Each row is followed by its class number.
[ 121 -334   60  152   69  -77  233   74 -103  166 -200  234 -201 -358
  238 -343  260   97  231  -95  116   64 -307   95  250 -239  234 -197
  130  425  141  -47  -99  343] | 3
[ 112  -11 -144  -32  177 -298  318  433  136  160  133   52  128 -306
  300  170  172   54  247  113   76  197 -203  -66  183 -629   70  -37
  -18  450  -36  149   -7  146] | 6
[ 159  105 -193  -86  139 -252 -208  590   76  307  130  -51   95 -318
  -76  189  164   55  326 -190  150  314 -140 -281  325 -268 -170 -479
 -172  340  113  186 -130 -177] | 2
[ -19   79 -152 -213  176   20  106 -268 -234  127  292  -56  189  177
 -147  308  185  -92   95  -52 -172   38  280  -39 -224  145 -235 -114
   35   39  106  185   50 -245] | 7
[ -26  -89  247  125 -160   16  379  196  258 -206 -351  279 -167 -213
  343 -465 -105    0 -305  302  -35 -294 -181  265   -5 -299  139  250
  107   -5 -172 -212  256  659] | 6
[  12  -86 -109 -182  272  147  176 -467 -279   81  437  -70  206  159
 -110  303 -156  132  234  199 -129   88  111  -25 -151  176 -118  162
   85  -53   29   50  -53 -125] | 9
[ 215  236   -3   42 -123  -55  236 -181   13   -4 -130   -1 -130  126
  -55   84  289 -106  169   94  -11 -234  210  144 -171 -277  -84 -258
    7   32  278  189   81   53] | 5
[ -44  114  153  -13 -160  251  -41 -544  -64  -74  -11 -215   33  204
 -169  237 -292  114   40  375  -47 -176   78  112 -219  199 -311  107
  -71 -311 -234  112  143  142] | 7
[  18  217  128  -79  -88   59  264 -298  -77 -172  315 -140  197  152
  -45  203 -180   48   43  643 -189 -207  141   54 -285 -117 -249  340
   40 -291 -123  104  322  205] | 6
[ -51  492  147   45 -309 -129  -45  383  461   35 -487  -72  -98   46
   31   -5  234 -293 -154  -84   30 -166  263   64  -72 -115 -200 -189
 -127   14   -2  216  237  -79] | 5
[ 129  302  197   69 -245  147   89 -125  165 -110 -389 -102 -226  171
 -114  142 -130  -84   53  376  -20 -461  101  144 -203 -139 -118   24
 -146 -246    9   96  162  239] | 8
[  43 -629   28  139  347  173  303 -381 -247  227 -366  317 -309  -85
  171 -267  167   92  142 -358  172   53 -309  186  278  -67  366  -96
  250  439  343 -183 -210  179] | 8
[  84  341  -56  -49    0  -69  166 -248  -53   18  241 -150   56   65
  -29  297  348 -159  174   78 -108  -26  322 -103 -280  -71 -274  -61
    2   97   33  281  153 -113] | 11
[ 203  -23  -32  -25   86   93   14  -43   31  293 -217   35 -113   47
 -117   99  202  -26  327 -227  125   94   14  -86  121   23  -34 -492
 -100  302  387  133 -219 -212] | 11
[ 160 -145   78   76  -23  332   77 -713 -194   73 -127  -60 -165  233
 -212  162  -89  133  274  120   78 -154  -51  112  -30  140  -54 -143
   27 -127  279   40 -201  111] | 10
[ 117  191  -50  -55   17  -40 -127 -149 -100  242   65 -169   31   65
 -195  340  223  -24  304 -147   70  164  141  -91    4   45 -254 -383
  -90  173  184  260 -126 -239] | 4
[ 177  535  385  166 -627 -140  143  195  562 -191 -586   26 -147 -102
  138 -133  205 -190 -205  315   65 -459  141  317 -138 -381 -225 -130
  -98 -118 -230  124  239  284] | 9
[  -5  -33  219   85 -256  208   97  -45  369 -137 -464  -13 -113  209
   88   53 -482   64 -170  308   65 -341 -170  271  -63  -18  100  294
  -99 -252 -196 -116   -5  284] | 7
[   3 -119 -271  -55  301    2 -263  -95 -363  157  175  -54  -86  275
 -176  197  143 -120  139 -474  -47  216  132 -236   72  283  133 -185
  -34   69  448  108 -220 -554] | 11
[ -84   76  -23  -19   46    1   46  -35  -66    9  129  -85   24   95
  -45  158  117 -131   27  186  -75  -54  100  -84 -128 -105 -102  -13
  -43  -17   66  194  160   -5] | 0
[-171  -70  -75  -67   28 -163 -109  338  154  -66   89  -34  132  -11
  104   62 -247  -17 -292 -177  -27   85  -47  -30   81   27   57  230
  -89  -63 -312  -56   -5  -84] | 0
[ 116 -325   85  103   16  288  263 -324  -45  -18 -319  115 -240  142
  -34  -41 -127   77  110  114   28 -199 -153  178   -1  -59  165   -3
   52   23  238 -137  -68  215] | 10
[  10 -357 -114   89  171   70  -23 -364 -293  122 -121   85 -136   86
  -60  -68   80   51  120 -404  131  128 -123   10  154  184  110 -148
  109  128  227  -51 -204 -135] | 4
[  27   27 -224   -3  199   36   13 -304 -223   17   65   55 -160  180
  -93   99  282 -203  116 -305  -24 -126  124   25  -81   67  109 -159
   33   51  319   69 -161 -170] | 10
[-143  457  -46 -126  -93  -19   77  -68   -9 -130  340 -259  257  174
 -152  336  -62 -173  -69  504 -235  -76  346 -169 -393 -133 -497  135
 -101 -344 -114  331  497   -9] | 5
[ -27 -414 -160 -102  310  142  -42 -388 -395   -1  561 -184  182  210
 -137  305 -525  305  139   40  -60  295 -145 -219    2  254   69  313
    6 -188   54  -57 -149 -125] | 5
[ -38  228  103  -25 -124   44  -13   64  115 -143  116 -124  131   59
 -130  125 -251   76 -113  384  -93 -210  105   32 -131  -37 -200  186
  -62 -340 -187   64  244  164] | 10
[ 144  -35  186  166 -226  -16  -36 -126  107   -6 -393   76 -218  -35
   15 -290   84  -10   36 -254  209 -125 -119  253  156  -43   99 -235
  -10   32   74  -65 -122   14] | 2
[  62 -226  -33   93   63  135  274 -150  -78  101 -222  148 -176  -75
  113  -44  189   14  237  115   72  -87 -186   78   40 -233   72 -155
   86  254  182   29  -63  256] | 6
[  25 -235   58  -27   59   21  -55  170   -4  151 -119   92  -22 -134
  -13 -187 -190  146  111  -62  105  118 -233  -55  246  142   58  -87
  -16  121  -45 -119 -120   51] | 0
[ 183  -24  175   48  -15  -96  625  -46  239  162 -472  367 -254 -203
  351 -279  623 -220  121 -277  101 -290  -31  363   -8 -396  229 -176
  207  581  213  -39 -104  230] | 1
[ -25 -146   95  -22   36  100  -52   12   26  127 -195   85  -22  -94
    8 -134 -178  107   60  -88  110   52 -151   62  151  111  100  -68
  -22   77  -49  -60  -57   99] | 1
[ 110 -433  -93   88  161  312 -144 -351 -254  180 -208    6 -170  229
 -212   52 -236  251  258 -156  159  144 -205  -54  287  175  157 -230
  -29  -13  465  -65 -335 -129] | 4
[ -55   18   12  -78   21  164 -552  -33 -262  -22  321 -415  276  200
 -391  215 -703  308   70  480  -51  351  -73 -470  133  335 -301  -10
 -315 -514  -82  164  128 -139] | 0
[  12  636  -27  -49 -186 -306  -87  313  187   73  134 -256  153   43
 -134  358  462 -265  -12  -98  -64  -16  453  -47 -230 -162 -391 -213
 -117   50  -57  406  169 -375] | 7
[ 184  110  236   60 -155   85  456 -256   27   -1  -62 -167   48   71
   40  -36   24   63  243  671   -2 -102  -33   83 -191 -378 -195  -66
   -8  -73  112  195  332  390] | 1
[ -78 -272 -343  -96  444   10 -191  -63 -477  -27  377  -44  115  107
 -109   86 -262   68   12 -132  -63  319  -97 -312   84  210   99   33
  -58   -7  114    2 -101 -199] | 9
[  77  -64 -415  -18  373  -73 -144  -36 -357  284  111    5 -157  119
 -117  188  505 -198  338 -533   90  155   66 -194  206  -21  163 -397
    2  362  574  182 -358 -464] | 3
[  75  162  216   19  -90   80  256   58  175   66 -279  -45  -65  -59
  118   60   38  -20  116  422   30 -172  -37   69  -52 -303 -120  -49
  -25  113  -21  178  196  366] | 0
[  90  278  164  -20  -91   51  -19   65   93   52  134 -293  211  111
 -228  299 -298  213  217  667   -5   12    9 -119  -45 -218 -395  -32
 -182 -209  -11  239  207   48] | 4
[ 177  224   71   32  -42  208  293 -366  -50  -11 -136  -41 -137  160
  -62  273   80  -24  278  490  -56 -415  114  205 -206 -273  -71  -42
   54  -77  225  185   78  337] | 0
[ -29  301  317  -81 -330  -41  -45  139  326 -184    1 -168  171  171
 -107   -2 -355  -26 -309  342 -122 -145  204   66 -187   69 -272  148
 -197 -405 -284   46  317  -24] | 0
[ -34 -219 -235   64  241 -182  -53  258  -43  136 -219  218 -169  -63
  156 -185  276 -130  -73 -612   97  116 -129  -57  261  -54  214 -225
   41  388  211   -7 -192 -186] | 1
[-101 -241   29    6  216  -18  310 -344 -186 -121  160  189  -24  -18
  273 -266  114 -141 -182 -322  -76  -35   -8  195 -106  108  235  332
  240  219  -95 -163   33   71] | 2
[-100 -811 -269  -69  370  288 -198 -348 -541    2  339  152   33  144
  -70  -92 -535  279    4 -156  -52  330 -289 -211  221  499  334  249
   74  -19   92 -325 -292  -97] | 2
[  -4 -495   -9   10   90  457 -453 -346 -327   17 -144   -6 -215  306
 -310   82 -511  205   25 -174   26   67 -130  -82  151  592  292   34
  -66 -305  212 -274 -299 -197] | 11
[ 163  124   85  -27  -54  264  153 -381   31   12  135 -174  -27  258
 -119  315  -77   10  205  539 -104 -175   88  -86 -158 -137 -247  -29
 -146  -92  207  179   72   90] | 1
[-122 -418   77   81  324  -76  553   78  -35   20  -29  368 -113 -312
  510 -524  174  -17  -90  -58    7   16 -299  181  117 -301  413  288
  266  472  -53 -185   91  447] | 10
[  72 -126   93  -61  -38  435  -73 -546 -230  -30   47  -94   -4  308
 -294  141 -403  188  154  303 -111  -91   59  -61 -144  453  -96  101
  -23 -338   86  -58  -92  -35] | 10
[ -13 -488  -87  -43  469  398   90 -694 -470  -21  490  -76  175  186
  -50  208 -561  396  298  334  -64  127 -298 -117   42  281  111  363
   70   22  -52  -75 -175   97] | 10
[ -49  422  423   20 -367  -74  165  275  343 -289   15 -264  232  -39
  -23 -155 -456   94 -283  782 -144 -139  124   37 -204 -218 -370  337
 -184 -507 -389   95  614  339] | 9
[  65   83 -145  -66  115 -249 -310  463 -151   58  357 -163  201 -198
  -93   95 -218  218  128  142   28  382 -115 -381  208 -124 -131 -123
 -193  -61 -110  162   49  -82] | 6
[ -10  329 -201 -194  182 -225  -47  346 -134   11  548 -141  192 -129
  -46  333  102  -65   62  144 -185   49  224 -300 -161 -177 -231   56
 -101    8 -117  264  219  -67] | 8
[   6 -224 -226 -141  305  161 -141 -182 -490  -88  687 -140  199    7
  -99  251 -535  351  122  461 -193  179 -118 -386   -1  105 -133  280
  -54 -219 -145   58  115  162] | 1
[ -21  158  166  -29 -363   98  -38  161  188 -306   94 -156  226  -28
  -86   82 -631  254 -156  829 -158 -189  -38  -25 -181  -66 -316  279
 -165 -500 -511   -8  356  435] | 0
[ 287  193  379  174 -366  166  141 -283  265  -27 -461  -94 -141  121
  -36  -35 -101   73  140  377  138 -259  -42  252   44 -239 -211 -177
  -75  -84  103  110  125  188] | 2
[ -71  -59 -221 -120  233  -85  -14   11 -260  -68  602  -62  228   -2
  -10  115 -178   84   30  143  -44  172  -38 -249  -26   13  -24  210
   -9  -41  -28   83    2  -63] | 9
[ 146  625  233  -74 -402   62  353    8  356 -110   -3 -146  168   76
  -73  280  -52  -71   56  899 -162 -399  300   65 -461 -354 -580   64
  -92 -322 -186  277  470  326] | 4
[ 205 -226  -56   -3   84  291  351 -641 -268  151 -126   81 -202  181
  -47  200  313  -55  338  -16   18 -151   49  137  -81 -132   42 -221
  133  256  437   73 -149   42] | 1
[ 210 -323   77  284 -169 -104  197  216  281  104 -847  507 -457 -217
  347 -599  509 -158 -100 -794  390 -164 -289  282  414 -198  482 -366
  200  467  392 -191 -357   72] | 6
[ -12  215  -94  -53  -22 -170  325  121  234   35  -32   36   63  -12
  194  110  271 -201  -19 -205   17 -145  140  259 -108 -357   15   -8
   48  157  -14  142   51  -27] | 1
[ -17 -217 -254  -77  408 -201   16  -84 -373  136  683 -115  273 -234
   41   81   54  179  171 -233   14  429 -102 -274  155  -28  -91  -13
   28  239 -108  139  -58  -82] | 2
[ -79  359  192  -25 -241    6  -33   38  182 -210  -44 -106   50  157
  -41   70  -96 -147 -258  244 -111 -220  275   95 -232    1 -128  217
  -58 -300 -172  103  375   12] | 10
[ 153  236 -102  -68 -181 -126  258    1  148  -82  -13   24   27   82
  124  258  340 -236   63  -10    3 -198  168  158 -175 -344   20 -101
   -5  135  122  157  -38  -96] | 9
[ 116  -16  310  166 -180  392  323 -542   58  -32 -531   28 -254  272
  -11  -51 -113  -18  129  460   12 -417  -63  263 -167  -62  -29   15
   63 -133  224   18   73  361] | 5
[  10  235 -256 -131   22 -171  105  125   11   46  407 -149  245   51
  -11  433  157  -65  141  189  -80    7  194 -129 -164 -269 -217  -30
  -98   31  -55  302  103  -84] | 4
[-136 -277 -102  -65  233  219  185 -310 -295 -102  167   98    0   69
   68   64 -110  -23  -35  126 -142  -15  -54  -17 -195  103   59  245
  134   24  -34  -83   93  174] | 6
[  49  393  294   49 -367  -54  -10  360  345  -51 -102 -225  126 -146
  -21  135 -299  183   16  781  -42 -117   -1  -12  -57 -377 -356  100
 -166 -331 -368  174  381  348] | 5
[  20  149   90  -17  -69  113  216 -245  196  120 -560  191 -192  101
   12   19  264 -249   22 -172   67 -347  115  296  -68  -39  -65 -213
   57  146  171   34   -8   52] | 8
[ -57 -439 -269   14  307  110  119 -266 -158  126   15  196 -146  114
  104  127  108  -67   20 -500  101  -22 -184  -14  129  -10  186  -13
   85  250  263  -31 -380 -173] | 4
[  74  239  139   28 -201  -16  550  -12  289  -33 -316   62 -148  -20
  170  -40  442 -243   31  271 -100 -392  176  270 -297 -448 -144  -85
   25  191   13   81  238  289] | 8
[ 112  142  103  102 -214  -70 -348  424  195  -51 -396   19 -149  -52
  -53 -157 -183   65 -140  -65  141  -23  -28  -39  241  -49  102 -172
 -183 -200   47   30  -22  -81] | 9
[-110  -83  -66   -4  117 -159  184  281  -86 -149   90  205  -47 -226
  238 -329  -21  -33 -197  -93  -68  -85  -52  -37  -10  -91  182  277
  100   86 -135  -79  193  274] | 11
[ -64 -288 -207  -45  409  -83  355  -68 -223   99  372  143   66  -23
  176  -25  291  -63   56  -97  -74  130  -39  -93   20 -174  127   90
  168  389  192   40    5  -15] | 10
[-165  136 -124 -193   58  -11 -122  -74  -90   22  244   -7  196  226
  -93  120   86 -234 -202 -304  -88   64  331   -4 -190  331 -106    9
   34  -73  -48   72   53 -408] | 11
[ -29 -121 -113  -76  -15   29 -131  -37  -62   38   33    5   17   20
  -51   -1   95  -36    8 -293   34   91   49  -99   64  187   -3 -130
  -38   92   39   -7  -77 -203] | 2
[ -44 -130  -18   56 -128  100 -215   60   49  -28 -481   81 -250  100
 -114 -171  171 -157 -187 -495   70  -21  112   49   75  255  104 -306
  -63   43  198  -94  -62 -249] | 9
[ -55   -5  -72  -59  158 -149  -76  219  -62   50  277  -86  134  -51
  -18  121  -62   59  -21    3  -38  155   10 -121  117 -133 -137   13
  -89   86 -101  107  163 -111] | 4
[ 203   68  160  166 -204 -255  367  233  228   83 -199  138  -58 -460
  301 -232  280  132  167  259  128  -71 -170  169  175 -619  -70 -188
    6  409 -205  103   95  525] | 4
